Each set of rows is followed by a matrix. The matrix takes any point to its nearest point in the smallest flat space through zero that holds those rows.
[[-6.55 -2.55 -8.25]]
Nearest-point matrix:
[0.37 0.14 0.46]
[0.14 0.06 0.18]
[0.46 0.18 0.58]

[[ 1.30  6.73  4.51]
 [-0.06  5.19 -0.41]]
Nearest-point matrix:
[0.07 0.01 0.25]
[0.01 1.00 0.00]
[0.25 0.00 0.93]

[[ 1.22  4.47  6.82]
 [-4.87  8.07 -4.58]]
Nearest-point matrix:
[ 0.24 -0.28  0.32]
[-0.28  0.90  0.12]
[ 0.32  0.12  0.87]

[[-4.73  3.10  4.12]
 [-1.44  2.59  8.35]]
Nearest-point matrix:
[ 0.84 -0.36  0.08]
[-0.36  0.21  0.18]
[ 0.08  0.18  0.96]

[[-0.89  7.26  7.29]]
Nearest-point matrix:
[ 0.01 -0.06 -0.06]
[-0.06  0.49  0.50]
[-0.06  0.50  0.50]

[[ 7.94 -0.98  1.47]]
Nearest-point matrix:
[ 0.95 -0.12  0.18]
[-0.12  0.01 -0.02]
[ 0.18 -0.02  0.03]

[[ 5.61  3.32 -8.38]
 [ 4.13  5.66 -1.57]]
Nearest-point matrix:
[ 0.36  0.39 -0.27]
[ 0.39  0.76  0.17]
[-0.27  0.17  0.88]

[[-4.52 -4.56 -5.92]
 [ 0.40 -6.56  4.63]]
Nearest-point matrix:
[ 0.27  0.23  0.38]
[ 0.23  0.93 -0.12]
[ 0.38 -0.12  0.80]

[[2.43 0.34 8.70]
 [5.16 2.85 8.31]]
Nearest-point matrix:
[ 0.57  0.48  0.10]
[ 0.48  0.46 -0.11]
[ 0.10 -0.11  0.98]

[[ 8.51  1.55 -4.23]]
Nearest-point matrix:
[ 0.78  0.14 -0.39]
[ 0.14  0.03 -0.07]
[-0.39 -0.07  0.19]

[[-2.37  3.10 -6.55]
 [-0.63  6.61 -0.24]]
Nearest-point matrix:
[ 0.10 -0.08  0.29]
[-0.08  0.99  0.02]
[ 0.29  0.02  0.91]

[[-6.65  3.41  6.17]]
Nearest-point matrix:
[ 0.47 -0.24 -0.44]
[-0.24  0.12  0.22]
[-0.44  0.22  0.41]

[[ 5.50 -5.84 -8.07]]
Nearest-point matrix:
[ 0.23 -0.25 -0.34]
[-0.25  0.26  0.36]
[-0.34  0.36  0.50]

[[-4.96  4.51 -6.01]
 [-4.11 -7.19 -2.56]]
Nearest-point matrix:
[ 0.51  0.11  0.49]
[ 0.11  0.98 -0.11]
[ 0.49 -0.11  0.52]

[[ 4.61 -8.91 -2.06]]
Nearest-point matrix:
[ 0.20 -0.39 -0.09]
[-0.39  0.76  0.17]
[-0.09  0.17  0.04]

[[-0.03 -6.03 -7.16]
 [ 5.36 -0.30  1.25]]
Nearest-point matrix:
[ 0.96 -0.14  0.12]
[-0.14  0.44  0.48]
[ 0.12  0.48  0.60]

[[ 6.48  0.27 -3.10]
 [ 6.19  2.78 -5.12]]
Nearest-point matrix:
[ 0.90 -0.20 -0.23]
[-0.20  0.62 -0.44]
[-0.23 -0.44  0.48]

[[ 2.54 -3.81 -7.19]
 [-3.65 -3.11 -4.22]]
Nearest-point matrix:
[ 0.98  0.12 -0.07]
[ 0.12  0.27  0.43]
[-0.07  0.43  0.75]

[[-1.67  1.93 -8.57]]
Nearest-point matrix:
[ 0.03 -0.04  0.18]
[-0.04  0.05 -0.21]
[ 0.18 -0.21  0.92]

[[ 6.33  1.43  1.90]
 [ 4.02 -1.00 -8.84]]
Nearest-point matrix:
[ 0.97  0.16 -0.03]
[ 0.16  0.06  0.18]
[-0.03  0.18  0.97]

[[-0.61 -7.40  0.00]]
Nearest-point matrix:
[0.01 0.08 0.00]
[0.08 0.99 0.00]
[0.00 0.00 0.00]

[[1.27 6.40 1.78]]
Nearest-point matrix:
[0.04 0.18 0.05]
[0.18 0.90 0.25]
[0.05 0.25 0.07]

[[-6.71  2.36  4.40]]
Nearest-point matrix:
[ 0.64 -0.23 -0.42]
[-0.23  0.08  0.15]
[-0.42  0.15  0.28]

[[3.85 5.25 8.49]]
Nearest-point matrix:
[0.13 0.18 0.29]
[0.18 0.24 0.39]
[0.29 0.39 0.63]

[[ 3.80  7.36  6.07]
 [ 8.73 -1.24  1.41]]
Nearest-point matrix:
[ 0.96 -0.12  0.17]
[-0.12  0.69  0.45]
[ 0.17  0.45  0.35]

[[-7.27  2.48 -3.49]]
Nearest-point matrix:
[ 0.74 -0.25  0.36]
[-0.25  0.09 -0.12]
[ 0.36 -0.12  0.17]

[[-6.46  4.64 -2.03]
 [-2.74 -6.65  2.35]]
Nearest-point matrix:
[ 1.00  0.02  0.04]
[ 0.02  0.88 -0.33]
[ 0.04 -0.33  0.12]

[[-7.86  3.48  2.93]]
Nearest-point matrix:
[ 0.75 -0.33 -0.28]
[-0.33  0.15  0.12]
[-0.28  0.12  0.10]

[[-5.66 -1.20 -1.62]
 [ 2.26 -2.39 -7.63]]
Nearest-point matrix:
[ 0.99  0.10 -0.03]
[ 0.10  0.12  0.31]
[-0.03  0.31  0.89]

[[ 6.41  0.22 -1.74]]
Nearest-point matrix:
[ 0.93  0.03 -0.25]
[ 0.03  0.00 -0.01]
[-0.25 -0.01  0.07]

[[ 1.93  3.00  6.42]
 [-2.16 -7.65 -0.12]]
Nearest-point matrix:
[ 0.10  0.25  0.15]
[ 0.25  0.93 -0.04]
[ 0.15 -0.04  0.97]

[[ 3.92  2.25 -0.14]
 [ 7.15  1.60 -2.01]]
Nearest-point matrix:
[ 0.89  0.18 -0.26]
[ 0.18  0.71  0.42]
[-0.26  0.42  0.41]

[[-2.07 -3.99 -6.84]]
Nearest-point matrix:
[0.06 0.12 0.21]
[0.12 0.24 0.41]
[0.21 0.41 0.70]

[[-2.22 -4.19  7.51]
 [ 0.32 -2.83  5.44]]
Nearest-point matrix:
[ 0.99  0.08  0.04]
[ 0.08  0.22 -0.41]
[ 0.04 -0.41  0.78]

[[ 7.04 -2.13 -0.38]]
Nearest-point matrix:
[ 0.91 -0.28 -0.05]
[-0.28  0.08  0.01]
[-0.05  0.01  0.00]

[[ 5.45 -5.84  6.58]]
Nearest-point matrix:
[ 0.28 -0.30  0.33]
[-0.30  0.32 -0.36]
[ 0.33 -0.36  0.40]

[[ 8.40  5.39 -1.64]]
Nearest-point matrix:
[ 0.69  0.44 -0.13]
[ 0.44  0.28 -0.09]
[-0.13 -0.09  0.03]

[[6.69 8.61 4.94]]
Nearest-point matrix:
[0.31 0.40 0.23]
[0.40 0.52 0.30]
[0.23 0.30 0.17]

[[ 3.65 -0.59 -7.87]
 [-0.79 -8.58  0.27]]
Nearest-point matrix:
[ 0.18  0.06 -0.38]
[ 0.06  1.00  0.03]
[-0.38  0.03  0.82]

[[ 0.09  7.50 -2.54]
 [ 1.08  6.40 -0.27]]
Nearest-point matrix:
[ 0.24  0.15  0.40]
[ 0.15  0.97 -0.08]
[ 0.40 -0.08  0.79]

[[ 0.21  5.42  0.13]
 [ 0.39 -7.56  0.98]]
Nearest-point matrix:
[ 0.26  0.02  0.44]
[ 0.02  1.00 -0.01]
[ 0.44 -0.01  0.74]

[[-1.67  0.30  7.55]]
Nearest-point matrix:
[ 0.05 -0.01 -0.21]
[-0.01  0.00  0.04]
[-0.21  0.04  0.95]

[[-4.20 -1.85 -5.90]
 [-6.93 -0.12  0.73]]
Nearest-point matrix:
[ 1.00  0.04 -0.01]
[ 0.04  0.07  0.26]
[-0.01  0.26  0.93]

[[-7.76  3.55  3.06]]
Nearest-point matrix:
[ 0.73 -0.34 -0.29]
[-0.34  0.15  0.13]
[-0.29  0.13  0.11]

[[ 6.91 -2.52  4.47]]
Nearest-point matrix:
[ 0.64 -0.24  0.42]
[-0.24  0.09 -0.15]
[ 0.42 -0.15  0.27]

[[-0.15  1.04  6.93]
 [ 4.36  5.62 -2.15]]
Nearest-point matrix:
[ 0.35  0.47 -0.08]
[ 0.47  0.66  0.06]
[-0.08  0.06  0.99]

[[ 1.04 -3.50 -7.28]]
Nearest-point matrix:
[ 0.02 -0.05 -0.11]
[-0.05  0.18  0.38]
[-0.11  0.38  0.80]

[[-6.81 -6.17  2.26]]
Nearest-point matrix:
[ 0.52  0.47 -0.17]
[ 0.47  0.43 -0.16]
[-0.17 -0.16  0.06]

[[-6.87 -1.89  3.20]]
Nearest-point matrix:
[ 0.77  0.21 -0.36]
[ 0.21  0.06 -0.10]
[-0.36 -0.10  0.17]

[[ 8.13 -2.04  3.22]
 [ 5.42 -1.06 -2.57]]
Nearest-point matrix:
[ 0.95 -0.21 -0.01]
[-0.21  0.05 -0.06]
[-0.01 -0.06  1.00]

[[ 6.03  0.65 -1.59]
 [-5.16  8.79 -3.94]]
Nearest-point matrix:
[ 0.97 -0.08 -0.15]
[-0.08  0.76 -0.42]
[-0.15 -0.42  0.27]
